Below are the code and all the weights of a small trained network. Each question names an input and a target symbol and asks about switching units off, where a switched-off unit gives its printed mean instead of its output.

import numpy as np


def w(rows, s, z=0):
    codes = np.array(rows[::2]) - 128.0
    scale = np.full(codes.shape[1], s)
    scale[-1] = z or s
    return codes * scale


def f(y):
    return np.maximum(y, 0)


def softmax(a):
    e = np.exp(a - a.max(-1, keepdims=True))
    return e / e.sum(-1, keepdims=True)


def log_softmax(a):
    a = a - a.max(-1, keepdims=True)
    return a - np.log(np.exp(a).sum(-1, keepdims=True))


def net(x, mask):
    ids = ['βγδεζηθλξστφω'.index(c) for c in x.split()]
    T = len(ids)
    res = E[ids] + P[:T]
    r = res
    for j in range(3):
        rows = slice(4 * j, 4 * j + 4)
        q, k, v = (r @ M[0][rows].T for M in (Q, K, V))
        z = softmax(np.where(np.tri(T) > 0, q @ k.T / 4**0.5, -1e9)) @ v
        o = O[0][rows]
        res = res + np.where(mask[j], z, o[:, -1]) @ o[:, :-1]
    y = f(res @ A[0][:, :-1].T + A[0][:, -1])
    res = res + np.where(mask[3:7], y, B[0][:, -1]) @ B[0][:, :-1]
    return log_softmax(res[-1] @ U[:, :-1].T + U[:, -1])


Q, K, V, O, A, B = {}, {}, {}, {}, {}, {}
E = w([
[162,244,164,143],'β',
[33,71,179,158],'γ',
[167,241,165,131],'δ',
[182,221,179,167],'ε',
[255,99,189,112],'ζ',
[45,110,187,139],'η',
[192,223,168,162],'θ',
[254,94,195,107],'λ',
[97,104,52,42],'ξ',
[93,130,118,6],'σ',
[63,177,206,107],'τ',
[55,87,122,176],'φ',
[241,71,222,115],'ω',
],0.0083)
P = w([
[131,191,163,189],'0',
[115,148,160,135],'1',
[91,104,165,95],'2',
[87,67,167,64],'3',
[82,38,172,38],'4',
[85,23,165,16],'5',
[88,21,158,2],'6',
],0.0046)
Q[0] = w([
[5,116,60,138],'head 1',
[215,101,152,154],'head 1',
[250,108,84,197],'head 1',
[221,228,80,105],'head 1',
[36,74,158,68],'head 2',
[172,246,35,111],'head 2',
[139,149,93,153],'head 2',
[52,102,101,123],'head 2',
[119,116,98,148],'head 3',
[126,156,130,105],'head 3',
[87,64,167,160],'head 3',
[178,109,91,156],'head 3',
],0.029)
K[0] = w([
[32,117,27,89],'head 1',
[178,91,182,150],'head 1',
[128,68,174,251],'head 1',
[145,229,153,232],'head 1',
[171,120,83,46],'head 2',
[56,235,109,209],'head 2',
[92,117,121,165],'head 2',
[103,74,65,119],'head 2',
[85,101,152,121],'head 3',
[124,154,104,117],'head 3',
[159,62,160,95],'head 3',
[109,122,153,196],'head 3',
],0.027)
V[0] = w([
[170,218,133,97],'head 1',
[171,91,110,147],'head 1',
[199,108,147,133],'head 1',
[117,116,6,167],'head 1',
[101,107,193,169],'head 2',
[172,114,129,147],'head 2',
[76,112,208,155],'head 2',
[175,94,145,186],'head 2',
[134,186,90,111],'head 3',
[104,120,103,149],'head 3',
[114,104,147,148],'head 3',
[78,150,61,173],'head 3',
],0.018)
O[0] = w([
[183,95,192,36,166],'head 1',
[129,74,112,199,94],'head 1',
[196,54,156,184,134],'head 1',
[4,81,71,118,2],'head 1',
[179,194,44,127,129],'head 2',
[74,195,128,123,108],'head 2',
[211,171,39,119,155],'head 2',
[71,230,82,137,76],'head 2',
[111,111,191,199,125],'head 3',
[143,139,101,169,91],'head 3',
[147,123,95,100,121],'head 3',
[159,131,106,253,47],'head 3',
],0.013,0.0065)
A[0] = w([
[98,89,5,211,2],'neuron 1',
[131,112,5,108,194],'neuron 2',
[38,143,77,153,42],'neuron 3',
[51,58,93,122,95],'neuron 4',
],0.013,0.0029)
B[0] = w([
[94,7,93,63,169],'neuron 1',
[102,151,49,224,195],'neuron 2',
[158,119,168,32,174],'neuron 3',
[88,148,176,242,254],'neuron 4',
],0.012,0.0092)
U = w([
[232,187,173,183,179],'β',
[146,2,157,20,155],'γ',
[129,113,71,149,135],'δ',
[81,175,92,100,86],'ε',
[112,47,85,96,96],'ζ',
[125,109,115,129,4],'η',
[63,148,121,70,82],'θ',
[79,87,145,183,240],'λ',
[137,207,97,198,63],'ξ',
[115,125,108,124,23],'σ',
[113,118,106,124,34],'τ',
[123,112,108,136,49],'φ',
[65,153,119,79,104],'ω',
],0.0054,0.0042)

Each question gives the input, a string of symbols that net reads in full, and the target symbol t.
The units are the heads (4 rows each of Q, K, V and O) and the neurons (one row each of A and B). Each row of codes is followed by its name. A weight is (code - 128) times the scale printed after its matrix; where a second scale follows, it is the last column's (O, A, B and U).
mask holds one flag per unit, heads first, then neurons. A switched-off unit (its flag False) gives its mean, the last column of its rows in O or B, instead of its output. The means were averaged over made-up inputs and are rounded, as every weight is.
A unit's drop is (log p(t) with every unit on - log p(t) with that unit switched off) / (log p(t) with every unit on - log p(t) with every unit switched off).
The circuit of an input: a set's keep is (log p(t) with only the set's units on - log p(t) with every unit switched off) / (log p(t) with every unit on - log p(t) with every unit switched off). Starting from all 7 units, units are removed one at a time, each time the one whose removal leaves the highest keep (on an exact tie, the one counted first), for as long as the keep stays at least 0.8.
units of the circuit, in order: the units of the circuit, biggest drop first
k most important neurons: the k neurons with the biggest drops, biggest first
heads that matter: for each layer, one digit per head in row order, 1 if its drop is at least 0.15 and else 0, layers parted by /
drop of u: that unit's drop, to one decimal
input ω λ ξ ξ η δ, target β: units of the circuit, in order : (head 1)
input φ δ β ζ γ, target θ: units of the circuit, in order : (head 2; head 3)
input σ τ β η β η, target γ: units of the circuit, in order : (head 2; neuron 4)
input η ε δ δ θ η, target ξ: heads that matter : 110
input ξ θ δ ω δ η, target ε: units of the circuit, in order : (head 2; neuron 2; head 3)
input ξ η λ σ τ, target γ: units of the circuit, in order : (head 2; neuron 4)
input δ τ θ ε δ ε, target γ: heads that matter : 100
input η δ ζ σ δ φ τ, target γ: heads that matter : 010
input ζ λ η, target ω: units of the circuit, in order : (head 2; head 3)
input β β ξ β ζ θ θ, target γ: heads that matter : 100
input ξ φ ζ ξ σ γ, target γ: 2 most important neurons : (neuron 2; neuron 4)
input ξ η λ ε η, target ω: heads that matter : 110
input β ζ β φ, target θ: 2 most important neurons : (neuron 3; neuron 1)
input ζ φ β ξ ε τ ω, target β: 2 most important neurons : (neuron 1; neuron 3)
input η θ λ δ ω φ, target ε: 2 most important neurons : (neuron 2; neuron 3)
input δ ζ φ, target θ: drop of neuron 3 : 0.8
input σ δ φ β ω σ δ, target γ: drop of head 1 : 0.6
input ξ γ σ δ ω λ, target β: drop of head 1 : 1.9
input γ λ θ γ, target ω: drop of neuron 2 : 0.0
input ξ λ ζ τ, target θ: most important neuron : (neuron 3)
input ε ξ σ, target γ: most important neuron : (neuron 4)
input θ β θ δ ξ σ λ, target β: 2 most important neurons : (neuron 1; neuron 3)
